Each row has a name. Each question is about the rows just above it.

-3.34  +2.11  -1.05  +1.43  +8.23  +0.55  -0.73 = k595
+7.91  +2.10  +2.52  -5.44  +1.27  -1.85  +1.09 = k819
-6.62  +5.48  +5.75  +0.49  -2.66  +0.12  -2.53 = k343
-3.66  -7.33  +1.07  +3.05  -1.58  +3.17  +2.76 = k674
-4.79  +5.64  -2.18  -7.42  +3.87  +2.97  +3.69 = k213
-1.86  -0.14  +0.70  -1.70  +0.36  -2.67  -1.18 = k683
+4.56  -3.06  -1.33  -0.36  -3.47  +3.58  -6.44 = k439
+1.72  +5.32  +2.74  -0.28  -0.64  -4.46  +2.26 = k504
-0.93  +1.58  +0.52  +4.46  -6.48  +4.14  -2.88 = k186
+1.37  -2.99  +7.17  -0.97  -1.20  +2.23  -0.68 = k135
What are the next 2 entries after +5.64  -2.18  -7.42? -> +3.87  +2.97
Give the next 2 entries after +2.74  -0.28. -> -0.64  -4.46

+3.00  -0.90  -2.93  -7.84  +6.78  -0.39 -> k907
-1.05  -1.82  +7.38  -4.77  +5.36  -2.66 -> k159
+7.38  -1.82  +2.59  -5.21  +8.87  +1.12 -> k857
-0.88  -2.93  +2.41  -6.22  +8.34  +3.45 -> k835
-3.36  -1.46  +6.27  +1.19  -2.08  -8.17 -> k531
-2.11  +3.58  -5.14  -4.80  +7.39  +1.18 -> k428
+2.59  -1.82  +7.38  -4.77  +5.36  -2.66 -> k16
+1.33  +2.13  +0.04  -5.93  +8.89  +2.50 -> k735
The next 2 entries after -0.90  -2.93: -> -7.84  +6.78
The next 2 entries after +2.59  -1.82  +7.38: -> -4.77  +5.36
What are the next 2 entries after -0.88  -2.93  +2.41? -> -6.22  +8.34
The next 2 entries after -1.46  +6.27: -> +1.19  -2.08

+1.33  +0.61  -2.93  +1.30  +5.03  +5.03  -2.93  +0.64  +1.63  -0.66  +0.97  -7.86  +4.77  +2.78  +1.82  -0.20 : k726
+1.59  +1.55  +1.63  +1.33  +0.62  -2.93  +1.30  +5.03  +0.64  +0.22  -1.17  +8.02  -6.08  -4.35  -1.84  -1.04 : k276
+1.79  -3.22  +1.64  +0.69  +2.35  +0.23  +0.14  -0.30  +5.12  -5.08  -2.71  -6.14  -4.81  -6.47  +3.04  -7.64 : k49
+0.74  +3.78  -0.10  +1.81  +0.76  +6.53  -4.10  +1.17  -1.02  +2.26  +2.91  -6.74  +9.49  +7.96  +0.61  +4.64 : k265
+4.76  -5.28  +4.16  +2.71  +6.17  -3.92  -0.45  +2.73  +5.57  -7.00  -6.08  -4.38  -6.24  -4.76  +4.81  -6.25 : k374
+5.61  -0.18  +4.11  +4.96  +7.05  -0.27  -4.76  +5.77  +0.59  -1.70  -2.95  -4.63  +5.91  +9.09  +3.84  +5.26 : k959
What are the next 2 entries after +1.33  +0.61  -2.93  +1.30  +5.03  +5.03  -2.93  +0.64  +1.63? -> -0.66  +0.97
What are the next 2 entries after +1.33  +0.62  -2.93  +1.30  +5.03? -> +0.64  +0.22
What are the next 2 entries after -4.38  -6.24? -> -4.76  +4.81
What are the next 2 entries after +1.17  -1.02  +2.26? -> +2.91  -6.74
Give the next 2 entries after -4.10  +1.17. -> -1.02  +2.26

+1.20  -2.40  +0.27  -0.70 -> k199
-3.59  +1.53  -0.50  -1.44 -> k195
-8.79  +0.94  -1.08  +1.04 -> k463
+1.02  +3.55  -4.72  -1.54 -> k893
+4.21  +0.67  -2.53  -1.86 -> k844
-8.73  +4.60  -1.17  +3.99 -> k743
The row with +4.21  +0.67  -2.53  -1.86 is -> k844
-8.73  +4.60  -1.17  +3.99 is in which row? -> k743
Whose row is -8.79  +0.94  -1.08  +1.04? -> k463
Whose row is +1.20  -2.40  +0.27  -0.70? -> k199

+3.36  +0.68  -1.89  -1.30  -2.13  -3.83  -0.91  +1.47  -0.83  +1.43  +1.83  +0.50  +1.25  +1.03  -2.18  -2.34  -1.81  -6.36  -0.91 = k971
+0.68  -0.91  -2.13  +1.47  -1.89  -1.30  -3.83  +3.36  +1.43  -0.83  +0.39  +1.06  +4.90  +1.47  +0.80  +0.83  +4.01  -0.65  -1.48 = k29
+3.36  -2.92  +0.35  -1.30  -1.09  -1.90  +3.20  +1.47  +0.77  +1.43  +2.31  -1.17  -0.57  -1.57  +0.80  -2.34  -2.65  +1.63  +1.37 = k115
What are the next 2 entries after +0.68  -1.89  -1.30  -2.13  -3.83? -> -0.91  +1.47
What are the next 2 entries after -2.13  +1.47  -1.89  -1.30  -3.83  +3.36  +1.43? -> -0.83  +0.39
The next 2 entries after +3.36  +0.68  -1.89  -1.30  -2.13  -3.83  -0.91  +1.47  -0.83  +1.43: -> +1.83  +0.50
The next 2 entries after +0.35  -1.30  -1.09  -1.90  +3.20  +1.47  +0.77  +1.43  +2.31: -> -1.17  -0.57
The next 2 entries after -1.90  +3.20: -> +1.47  +0.77

-1.14  -0.87  -0.94  -1.11  -0.93  -0.49  -0.85  -0.58  -0.56  -0.93  -0.94  -0.47  -0.69 : k993
-0.38  -0.41  -0.42  -0.39  -0.23  -0.22  -0.42  -0.18  -0.27  -0.26  -0.25  -0.22  -0.17 : k396
-1.07  -0.49  -0.67  -0.79  -0.92  -0.35  -0.99  -1.78  -0.45  -0.63  -0.82  -0.59  -1.95 : k158
-0.75  -0.62  -0.35  -1.28  -0.74  -3.78  +1.02  -0.28  -3.55  +0.12  -0.21  -3.41  +1.65 : k618
-9.04  +3.87  -6.48  -5.24  -6.79  +8.06  -4.52  +0.43  +7.74  -5.75  -4.47  +8.10  -5.79 : k954
-0.07  -0.10  -0.20  -0.04  -0.12  -0.16  -0.35  -0.32  -0.17  -0.13  -0.11  -0.23  -0.30 : k308
-0.87  -0.71  -1.08  -0.75  -0.59  -0.35  -1.28  -0.74  -0.50  -0.60  -0.58  -0.50  -0.77 : k293
-0.56  -0.52  -0.60  -0.54  -0.57  -0.54  -0.62  -0.60  -0.55  -0.55  -0.57  -0.57  -0.61 : k922
-1.67  -1.95  -0.74  +0.64  -0.21  -3.78  +1.02  -0.28  -3.55  -0.17  +0.12  -1.35  -0.93 : k245
What are the next 2 entries after -1.28  -0.74  -3.78  +1.02  -0.28  -3.55  +0.12  -0.21? -> -3.41  +1.65
The next 2 entries after -0.75  -0.59  -0.35  -1.28  -0.74: -> -0.50  -0.60
Whose row is -0.75  -0.62  -0.35  -1.28  -0.74  -3.78  +1.02  -0.28  -3.55  +0.12  -0.21  -3.41  +1.65? -> k618
The next 2 entries after +1.02  -0.28  -3.55  +0.12  -0.21: -> -3.41  +1.65
What are the next 2 entries after +3.87  -6.48  -5.24  -6.79  +8.06  -4.52  +0.43  +7.74? -> -5.75  -4.47
Whose row is -1.67  -1.95  -0.74  +0.64  -0.21  -3.78  +1.02  -0.28  -3.55  -0.17  +0.12  -1.35  -0.93? -> k245

+1.46  +1.01  -3.77  +1.58  +0.10  +0.04  -1.31  -0.23  -1.64  -0.27  +2.27  -2.61  +1.63  -3.26  -4.79  +1.56  -2.94  +1.95  +1.64  -1.29  -0.88  +0.19  -4.51  -1.91  +1.08  -0.01  +2.12  +2.06  +1.42  +0.70  -1.73  -1.45  +1.89  -1.03  +0.11  +1.41  -1.15  +1.80  +1.59  -4.44  -3.16  -3.32  -3.99  -2.52  +0.54  +0.73  +0.68  +1.35  -0.93  -1.04 = k179
+2.59  -3.92  -1.39  +1.66  +2.68  -0.10  -2.13  +0.72  +0.37  +2.00  -3.45  +0.88  -2.93  -1.48  +0.24  +2.40  +1.10  -1.25  -4.33  +1.29  +0.61  +1.79  +0.14  -0.18  +1.07  +2.47  -4.55  +0.08  -0.34  -2.10  -0.25  +2.87  -1.58  +1.73  -0.28  +2.68  -0.49  +1.79  +2.63  -5.10  -4.68  -4.39  -2.49  -3.85  +0.80  +1.17  +0.56  +2.84  -2.12  +0.71 = k334
-1.95  +4.57  +1.65  -1.55  -3.78  -0.36  +1.59  +0.11  -0.64  -1.77  +4.40  -2.08  +3.40  +1.39  -1.51  -1.67  -2.39  +2.03  +4.52  -2.50  -0.46  -2.19  -0.99  -0.72  -0.80  -3.61  +5.36  +0.68  +0.38  +1.65  +0.85  -3.67  +2.37  -2.38  -0.07  -2.44  -0.72  -0.57  +2.15  -1.50  +1.05  +0.35  -2.98  +2.05  +1.01  -1.79  +3.98  +0.88  +0.08  -1.18 = k462
-4.44  +1.07  -3.89  -1.42  +3.29  +2.01  -0.12  -3.88  -1.76  +1.56  +1.43  -2.82  +1.55  -3.14  -4.01  -4.43  -2.90  -0.21  +2.27  +1.20  -3.90  +1.11  -4.59  -1.25  -1.42  +2.65  +2.20  -1.41  +1.64  +2.21  -3.67  -4.02  -0.05  -3.05  +1.66  -3.62  +0.98  -4.04  -1.66  -3.58  -3.64  -3.78  -4.78  -3.12  +0.69  +0.66  -0.13  -2.44  +0.22  -5.21 = k843
-0.73  -0.69  +5.00  -1.49  -1.62  +0.09  +2.35  +1.13  +1.76  -0.70  -2.23  +2.84  -1.74  +4.39  +5.28  -0.77  +3.03  -1.81  -0.71  +0.76  +1.82  -0.99  +5.15  +2.26  -0.58  -1.30  -1.71  -1.59  -1.79  -0.05  +2.48  +1.31  -1.77  +1.25  +0.05  -1.14  +1.71  -0.99  -1.05  +4.89  +4.02  +3.99  +4.25  +3.56  -0.64  -1.40  -0.36  -0.68  +1.49  +2.08 = k371
+4.72  +0.95  -6.48  +3.73  +0.40  -0.42  -2.74  +0.74  -2.41  -0.65  +2.68  -3.07  +2.03  -5.67  -6.85  +4.74  -3.43  +3.07  +1.41  -1.62  -0.44  +0.42  -6.54  -3.09  +2.66  +0.28  +2.17  +3.82  +1.73  +0.37  -2.60  +0.60  +2.91  +0.33  -0.25  +4.57  -1.99  +4.44  +2.96  -6.38  -5.33  -5.33  -4.36  -4.60  +0.86  +1.49  +0.51  +3.14  -1.82  +0.19 = k727
+4.72  +0.95  -6.48  +3.73  +0.40  -0.42  -2.74  +0.74  -2.41  -0.65  +2.68  -3.07  +2.03  -5.67  -6.85  +4.74  -3.43  +3.45  +1.41  -1.62  -0.44  +0.42  -6.54  -3.09  +2.66  +0.28  +2.17  +3.82  +1.73  +0.37  -2.60  +0.60  +2.91  +0.33  -0.25  +4.57  -1.99  +4.44  +2.96  -6.38  -5.33  -5.33  -4.36  -4.60  +0.86  +1.49  +2.46  +3.14  -1.82  +0.19 = k249
-3.80  -0.76  -3.55  -1.20  +3.89  +1.54  -0.84  -3.70  -0.64  +2.01  -0.29  -1.71  +0.08  -2.72  -2.47  -3.84  +1.83  -1.08  +0.06  +1.78  -3.17  +1.55  -3.09  -0.77  -1.58  +3.41  -0.24  -2.09  +1.37  +1.16  -3.00  -2.49  -1.08  -2.15  +1.29  -2.73  +1.01  -3.77  -2.62  -2.02  -2.82  -2.86  -3.07  -3.20  -0.07  +1.20  -1.62  -2.86  +0.19  -4.65 = k100
-3.89  +5.59  +3.49  -2.80  -4.38  -0.54  +2.38  -0.22  -0.37  -1.80  +5.22  -1.75  +4.08  +2.91  -0.19  -3.58  -2.08  +2.01  +5.08  -2.72  -0.70  -2.47  +0.40  -0.05  -1.82  -4.24  +6.38  +0.08  +0.24  +1.51  +1.57  -4.76  +2.51  -3.12  -0.25  -4.33  -0.89  -2.02  +2.03  -0.37  +2.51  +1.72  -2.57  +3.76  +1.22  -2.45  +5.12  +0.11  +0.21  -1.63 = k961
+2.59  -3.92  -1.39  +1.66  +2.68  -0.10  -2.13  +0.72  +0.37  +2.00  -3.45  +0.88  -2.93  -1.48  +0.24  +2.40  +1.10  -1.25  -4.33  +1.29  +0.61  +1.79  +0.14  -0.18  +1.07  +2.47  -4.55  +0.08  -0.34  -2.10  -0.25  +2.87  -1.58  +1.73  -0.28  +2.68  -0.49  +1.79  -0.83  +0.19  -0.91  -0.10  +1.68  -1.71  -0.84  +1.72  -2.99  +0.37  -0.73  +1.54 = k725
-3.80  -0.76  -3.55  -1.20  +3.89  +1.54  -0.84  -3.70  -0.64  +2.01  -0.29  -1.71  +0.08  -2.72  -2.47  -3.84  -1.57  -1.08  +0.06  +1.78  -3.17  +1.55  -3.09  -0.77  -1.58  +3.41  -0.24  -2.09  +1.37  +1.16  -3.00  -2.49  -1.08  -2.15  +1.29  -2.73  +1.01  -3.77  -2.62  -2.02  -2.82  -2.86  -3.07  -3.20  -0.07  +1.20  -1.62  -2.86  +0.19  -4.65 = k816
Whose row is +2.59  -3.92  -1.39  +1.66  +2.68  -0.10  -2.13  +0.72  +0.37  +2.00  -3.45  +0.88  -2.93  -1.48  +0.24  +2.40  +1.10  -1.25  -4.33  +1.29  +0.61  +1.79  +0.14  -0.18  +1.07  +2.47  -4.55  +0.08  -0.34  -2.10  -0.25  +2.87  -1.58  +1.73  -0.28  +2.68  -0.49  +1.79  -0.83  +0.19  -0.91  -0.10  +1.68  -1.71  -0.84  +1.72  -2.99  +0.37  -0.73  +1.54? -> k725
Whose row is +4.72  +0.95  -6.48  +3.73  +0.40  -0.42  -2.74  +0.74  -2.41  -0.65  +2.68  -3.07  +2.03  -5.67  -6.85  +4.74  -3.43  +3.07  +1.41  -1.62  -0.44  +0.42  -6.54  -3.09  +2.66  +0.28  +2.17  +3.82  +1.73  +0.37  -2.60  +0.60  +2.91  +0.33  -0.25  +4.57  -1.99  +4.44  +2.96  -6.38  -5.33  -5.33  -4.36  -4.60  +0.86  +1.49  +0.51  +3.14  -1.82  +0.19? -> k727

-4.32  -0.15  +2.63  -1.04  -4.38  +1.30  +1.14  -2.41  -7.03  -0.78  -2.42  -4.91  +0.09  +4.61  -1.75  -5.16  +3.27  -0.48  -4.27 -> k342
-4.80  +0.62  +2.77  -0.99  -4.39  +0.98  +1.18  -3.10  -7.25  -0.77  -2.27  -5.24  +0.21  +4.61  -7.36  -4.94  +3.17  -0.49  -4.38 -> k427
+1.60  -4.34  -0.87  -0.84  -1.91  +2.53  -3.93  -6.84  +0.95  -1.10  -2.95  -3.15  -0.64  +4.61  +1.95  -6.01  +3.19  -0.21  -3.50 -> k583
-3.93  -0.87  +2.86  -0.82  -4.30  +0.26  +1.47  -4.08  -7.38  -0.73  -1.82  -5.92  +0.58  +4.61  +7.29  -3.99  +3.07  -0.65  -4.54 -> k190
-3.93  -0.87  +2.53  -1.10  -4.34  +1.60  +0.95  -1.91  -6.84  -0.84  -2.62  -4.45  -0.15  +4.61  +2.57  -5.47  +3.28  -0.45  -4.09 -> k83
-3.43  -1.59  +2.49  -1.13  -4.25  +1.87  +0.73  -1.36  -6.58  -0.86  -2.79  -4.03  -0.28  +4.61  -3.76  -5.74  +3.30  -0.40  -3.92 -> k337
-2.96  -2.27  +2.35  -1.20  -4.20  +2.13  +0.56  -0.78  -6.36  -0.94  -2.95  -3.53  -0.52  +4.61  -3.96  -5.86  +3.27  -0.36  -3.64 -> k724
-5.14  +1.44  +2.81  -0.89  -4.45  +0.64  +1.35  -3.62  -7.31  -0.78  -2.13  -5.63  +0.41  +4.61  +4.27  -4.44  +3.14  -0.61  -4.53 -> k252
The row with -3.93  -0.87  +2.53  -1.10  -4.34  +1.60  +0.95  -1.91  -6.84  -0.84  -2.62  -4.45  -0.15  +4.61  +2.57  -5.47  +3.28  -0.45  -4.09 is -> k83
What are the next 2 entries after -4.30  +0.26  +1.47  -4.08  -7.38? -> -0.73  -1.82
Give the next 2 entries after +1.60  +0.95  -1.91  -6.84  -0.84  -2.62  -4.45  -0.15  +4.61  +2.57  -5.47  +3.28. -> -0.45  -4.09
What are the next 2 entries after -3.93  -0.87  +2.53  -1.10  -4.34  +1.60  +0.95  -1.91  -6.84  -0.84? -> -2.62  -4.45

-1.93  -1.55  +3.58  -0.87  +3.89  +2.32  +0.86  -0.29  -0.05  -0.09  -1.47  +2.46  -0.64  -1.43  -1.49  -0.87  +4.39  -1.69  -1.22  +2.37  -0.84  +3.41  +2.69  -1.42  -0.49  -0.01  -1.37  +2.54  -2.25  -1.14  -0.85  -1.42  +4.15  +0.30  +3.56  +4.66  -0.21  +1.80  +0.34  -0.46  +2.54  +2.78  +0.53  -4.03  -2.18  -0.83  +3.46 : k749
-5.52  -3.48  +1.73  -4.92  +0.89  +2.14  +2.19  +1.86  +2.20  -2.19  -5.27  +1.93  -3.21  -3.31  -2.38  -3.03  +2.01  -4.90  -1.47  -1.55  -2.52  +0.88  -0.39  -3.03  -2.90  -3.89  -2.71  -0.17  -4.97  +1.89  +2.55  +2.53  +2.21  +2.86  +2.08  +2.12  +2.28  +2.10  +0.25  +1.88  +1.85  +1.05  -4.10  +2.96  -3.89  -2.90  +2.15 : k376
+3.42  -0.18  -2.57  +0.79  -1.38  -1.93  -1.54  -0.85  -1.10  +0.05  +2.85  -0.85  +3.90  -0.93  +2.76  +3.81  -1.22  +0.24  -0.75  +2.84  -1.36  -0.31  +2.12  -1.55  +3.73  +5.05  -1.12  -1.46  +1.57  -2.28  -0.17  -1.12  -2.14  -1.96  -0.71  -1.33  -2.91  -1.85  +2.09  -1.11  -0.70  -1.49  +5.84  -1.78  +1.52  +4.19  -1.47 : k59
-2.68  +3.69  +3.02  +2.19  +1.60  +2.46  +2.32  -0.29  -0.09  +0.86  -1.47  -0.05  -5.23  +4.40  -3.43  -5.02  +1.49  +3.38  +2.60  -3.61  +4.14  +0.77  -2.55  +4.79  -4.95  -6.82  +4.28  +2.74  +1.01  +1.87  -0.31  +0.55  +2.91  +1.65  +1.03  +1.78  +2.73  +2.23  -2.36  +0.60  +1.17  +1.84  -7.41  +0.76  +0.44  -5.58  +1.62 : k604
Give the next 2 entries after +2.46  +2.32  -0.29  -0.09  +0.86  -1.47  -0.05. -> -5.23  +4.40
What are the next 2 entries after -1.93  -1.54? -> -0.85  -1.10
The next 2 entries after -1.42  -0.49  -0.01  -1.37: -> +2.54  -2.25
Give the next 2 entries after -5.27  +1.93  -3.21  -3.31  -2.38  -3.03  +2.01  -4.90  -1.47  -1.55  -2.52. -> +0.88  -0.39
Give the next 2 entries after -0.84  +3.41  +2.69  -1.42  -0.49  -0.01  -1.37  +2.54  -2.25  -1.14. -> -0.85  -1.42

+3.94  +2.18  -0.29  +1.56  -6.40  -2.48  +2.82  +4.62  -8.97  -2.84  -5.62  +2.59  +1.91  +6.94  -3.96  +5.16  +5.82 = k818
+0.09  -2.11  +0.41  +1.47  -1.38  +2.23  -1.04  -0.92  -3.46  -1.03  -0.14  +3.62  -2.43  +2.68  -1.21  +0.12  +1.68 = k188
+1.62  -0.08  +1.52  +3.88  +2.53  +2.59  +2.49  +1.62  +2.39  -3.06  +4.28  -1.10  +2.54  +3.29  -3.35  -1.33  -2.77 = k791
+2.59  +4.62  -2.48  +2.82  -5.62  -0.29  +2.18  +1.56  -2.84  -8.97  -6.40  +3.94  +0.85  -3.18  -0.27  -1.72  -0.56 = k601
The next 2 entries after -0.29  +1.56  -6.40  -2.48  +2.82: -> +4.62  -8.97
Give the next 2 entries after +3.94  +2.18  -0.29  +1.56  -6.40  -2.48  +2.82  +4.62  -8.97  -2.84  -5.62  +2.59. -> +1.91  +6.94

